Here is a tiny trained network, its code and every weight. The questions are about switching its units off for an input and a class, where a switched-off unit gives its printed mean instead of its output.

import numpy as np


def w(rows, s, z=0):
    codes = np.array(rows[::2]) - 128.0
    scale = np.full(codes.shape[1], s)
    scale[-1] = z or s
    return codes * scale


def norm(h):
    return h / np.sqrt((h * h).mean(-1, keepdims=True) + 1e-5)


def f(y):
    return np.maximum(y, 0)


def log_softmax(a):
    a = a - a.max(-1, keepdims=True)
    return a - np.log(np.exp(a).sum(-1, keepdims=True))


def net(x, mask):
    res = np.array(x, float).reshape(1, 4) / 4 @ E
    u = 0
    for l in range(3):
        y = f(norm(res) @ A[l][:, :-1].T + A[l][:, -1])
        res = res + np.where(mask[u : u + 12], y, B[l][:, -1]) @ B[l][:, :-1]
        u += 12
    return log_softmax(norm(res)[-1] @ U[:, :-1].T + U[:, -1])


A, B = {}, {}
E = w([
[137,147,195,169,144,188,195,93,94,173,116],'x0',
[117,133,98,48,147,168,148,214,143,218,146],'x1',
[179,95,137,155,120,136,141,213,109,103,2],'x2',
[186,116,33,159,140,81,153,97,90,183,139],'x3',
],0.0044)
A[0] = w([
[97,186,188,182,143,169,191,87,111,163,148,52],'0.n1',
[33,161,148,125,102,112,89,139,205,83,109,57],'0.n2',
[87,154,100,157,122,139,148,61,169,161,174,26],'0.n3',
[81,154,197,71,128,150,226,173,177,93,125,116],'0.n4',
[103,54,131,116,168,143,158,57,96,34,190,118],'0.n5',
[83,143,235,160,198,222,131,138,104,199,105,120],'0.n6',
[118,122,147,155,114,69,82,57,79,96,122,5],'0.n7',
[158,121,194,126,157,88,199,193,132,123,51,74],'0.n8',
[116,95,67,100,120,75,61,171,229,71,139,85],'0.n9',
[154,135,157,48,155,177,148,138,137,245,153,24],'0.n10',
[164,121,58,154,216,13,131,62,121,160,126,68],'0.n11',
[156,136,149,180,205,188,252,83,169,160,83,29],'0.n12',
],0.0044,0.0029)
B[0] = w([
[152,139,159,109,98,27,162,175,221,149,160,220],'0.n1',
[195,163,156,68,176,81,103,134,78,121,195,210],'0.n2',
[80,37,117,132,161,76,149,88,150,155,109,191],'0.n3',
[168,107,150,127,207,149,83,164,74,62,173,229],'0.n4',
[82,223,103,117,122,160,79,163,101,133,67,221],'0.n5',
[139,143,128,77,56,52,139,164,176,119,174,254],'0.n6',
[146,208,81,126,156,118,109,171,166,172,79,185],'0.n7',
[74,54,159,136,142,129,116,95,141,159,21,210],'0.n8',
[135,94,144,118,12,81,137,162,207,202,139,246],'0.n9',
[91,254,29,138,166,131,73,156,101,187,90,227],'0.n10',
[182,113,229,56,129,147,98,129,98,94,138,243],'0.n11',
[169,76,133,117,21,82,143,158,157,97,168,220],'0.n12',
],0.0051,0.0033)
A[1] = w([
[74,194,126,80,180,122,117,117,135,152,171,134],'1.n1',
[215,87,121,211,141,113,138,89,60,199,170,62],'1.n2',
[101,135,133,127,155,135,149,113,118,120,197,4],'1.n3',
[68,110,137,96,129,171,137,51,160,152,149,45],'1.n4',
[180,96,38,102,145,124,163,125,89,153,139,123],'1.n5',
[156,198,152,246,93,112,109,83,148,30,85,114],'1.n6',
[103,166,165,158,131,147,166,75,83,84,108,234],'1.n7',
[107,74,150,146,145,159,127,137,119,138,49,2],'1.n8',
[126,139,159,154,118,178,255,142,131,150,157,61],'1.n9',
[105,156,92,76,163,226,117,186,161,129,96,97],'1.n10',
[141,163,157,128,173,98,94,110,150,70,124,140],'1.n11',
[83,158,165,160,157,85,99,92,167,144,182,125],'1.n12',
],0.0069,0.0019)
B[1] = w([
[114,77,103,155,132,165,136,142,125,105,30,254],'1.n1',
[112,132,210,76,133,166,73,133,134,97,129,193],'1.n2',
[103,70,134,159,127,144,150,93,139,88,98,154],'1.n3',
[92,97,98,149,117,113,158,85,127,56,78,152],'1.n4',
[131,187,210,145,163,158,99,115,97,50,157,191],'1.n5',
[118,182,72,127,133,179,141,147,107,255,145,226],'1.n6',
[127,134,75,124,96,68,59,186,153,138,195,167],'1.n7',
[55,104,89,116,146,111,213,31,116,62,95,165],'1.n8',
[163,100,91,76,42,45,39,160,242,112,166,148],'1.n9',
[137,218,89,207,140,149,145,73,61,203,140,196],'1.n10',
[116,138,135,155,163,187,158,147,83,154,158,204],'1.n11',
[132,90,123,131,117,129,174,122,143,108,56,229],'1.n12',
],0.006,0.0054)
A[2] = w([
[148,74,115,178,63,65,83,163,201,111,220,88],'2.n1',
[174,92,121,114,184,94,234,214,98,100,68,91],'2.n2',
[222,110,208,33,184,164,106,94,74,56,167,67],'2.n3',
[188,151,207,134,147,144,201,76,187,128,126,118],'2.n4',
[129,184,93,254,117,146,126,85,137,160,189,54],'2.n5',
[129,121,253,111,205,202,77,175,118,65,171,13],'2.n6',
[170,83,56,140,157,108,221,114,88,3,21,48],'2.n7',
[70,29,70,119,227,136,150,17,183,101,140,68],'2.n8',
[96,113,238,126,204,230,126,182,117,70,221,14],'2.n9',
[37,141,87,94,136,97,116,189,133,126,85,125],'2.n10',
[53,22,97,133,154,139,191,56,128,100,79,85],'2.n11',
[153,124,120,106,5,32,76,157,227,109,142,2],'2.n12',
],0.0053,0.0028)
B[2] = w([
[170,77,150,76,79,119,205,177,148,172,117,194],'2.n1',
[97,82,118,123,131,134,118,70,177,83,177,195],'2.n2',
[106,198,169,160,221,96,44,75,67,60,146,207],'2.n3',
[187,123,107,101,94,64,84,176,134,154,187,163],'2.n4',
[107,147,37,123,207,128,120,226,72,184,95,173],'2.n5',
[208,217,175,126,221,76,62,1,82,73,224,200],'2.n6',
[18,78,139,138,122,213,157,81,186,81,118,214],'2.n7',
[67,67,155,188,126,226,155,106,165,68,46,185],'2.n8',
[194,164,166,64,171,26,30,15,42,55,121,185],'2.n9',
[175,121,147,181,116,104,123,111,105,120,155,254],'2.n10',
[93,68,123,147,113,194,173,94,150,21,67,223],'2.n11',
[188,105,166,47,67,62,220,173,191,188,231,251],'2.n12',
],0.0067,0.0045)
U = w([
[222,63,164,46,38,37,201,212,208,194,196,68],'0',
[43,35,116,179,137,220,177,61,177,52,27,252],'1',
[143,237,20,205,205,191,81,222,28,255,80,144],'2',
[214,199,221,97,224,65,20,41,36,55,185,10],'3',
],0.0095,0.0017)

Each question gives the input, the list of numbers given to net, and the class t.
The units are the neurons (one row each of A and B). Each row of codes is followed by its name. A weight is (code - 128) times the scale printed after its matrix; where a second scale follows, it is the last column's (A, B and U).
mask holds one flag per neuron, layer by layer. A switched-off neuron (its flag False) gives its mean, the last column of its row in B, instead of its output. The means were averaged over made-up inputs and are rounded, as every weight is.
A unit's drop is (log p(t) with every unit on - log p(t) with that unit switched off) / (log p(t) with every unit on - log p(t) with every unit switched off).
unit that matters most: the unit with the biggest drop
top k neurons: the k neurons with the biggest drops, biggest first
top k neurons in layer l: the k neurons of layer l with the biggest drops, biggest first
drop when u is switched off: that unit's drop, to one decimal
input [-7,-2,-2,3], class 0: unit that matters most => 0.n9
input [-1,-5,-5,3], class 1: top 2 neurons => 0.n3; 1.n12
input [-3,7,-5,7], class 2: top 2 neurons in layer 0 => 0.n10; 0.n4
input [7,5,7,-5], class 0: top 4 neurons => 0.n6; 1.n1; 0.n12; 1.n9
input [-4,6,5,-2], class 2: top 2 neurons in layer 1 => 1.n10; 1.n12
input [-6,-2,0,-6], class 0: top 3 neurons => 0.n9; 1.n5; 2.n12
input [-5,3,-6,7], class 3: top 2 neurons => 1.n5; 0.n11
input [3,-5,3,5], class 2: top 2 neurons => 1.n6; 0.n2
input [-2,-7,6,2], class 2: top 3 neurons => 1.n6; 1.n1; 1.n12
input [-2,-3,4,4], class 1: top 4 neurons => 1.n8; 0.n2; 0.n4; 0.n8
input [1,5,-6,8], class 3: top 2 neurons in layer 1 => 1.n5; 1.n2
input [-5,5,-4,6], class 3: top 4 neurons in layer 0 => 0.n6; 0.n1; 0.n11; 0.n5
input [7,5,-4,-6], class 0: top 2 neurons => 0.n6; 0.n1
input [-1,5,-5,-2], class 1: top 2 neurons in layer 1 => 1.n1; 1.n6
input [2,5,-3,5], class 2: top 4 neurons => 0.n10; 1.n10; 0.n4; 0.n2
input [7,-2,5,8], class 3: top 3 neurons => 1.n2; 1.n5; 0.n9
input [6,-7,-4,1], class 2: top 2 neurons in layer 0 => 0.n5; 0.n9
input [4,-4,2,3], class 0: unit that matters most => 0.n12
input [1,7,-8,-8], class 1: top 3 neurons => 1.n1; 0.n11; 1.n3
input [3,5,2,0], class 2: unit that matters most => 0.n10
input [0,-1,8,8], class 1: top 2 neurons => 1.n8; 0.n8
input [-4,-4,-3,-2], class 0: top 2 neurons => 0.n9; 1.n10
input [-1,6,5,8], class 3: top 2 neurons => 1.n5; 0.n5
input [-4,1,8,0], class 1: drop when 0.n11 is switched off => 0.0
input [0,-7,-4,-6], class 2: drop when 1.n6 is switched off => 0.6
input [-7,-4,4,-1], class 0: drop when 0.n9 is switched off => 2.8
input [2,1,4,6], class 3: drop when 1.n2 is switched off => 0.3
input [-2,-8,6,-1], class 2: top neuron => 1.n6
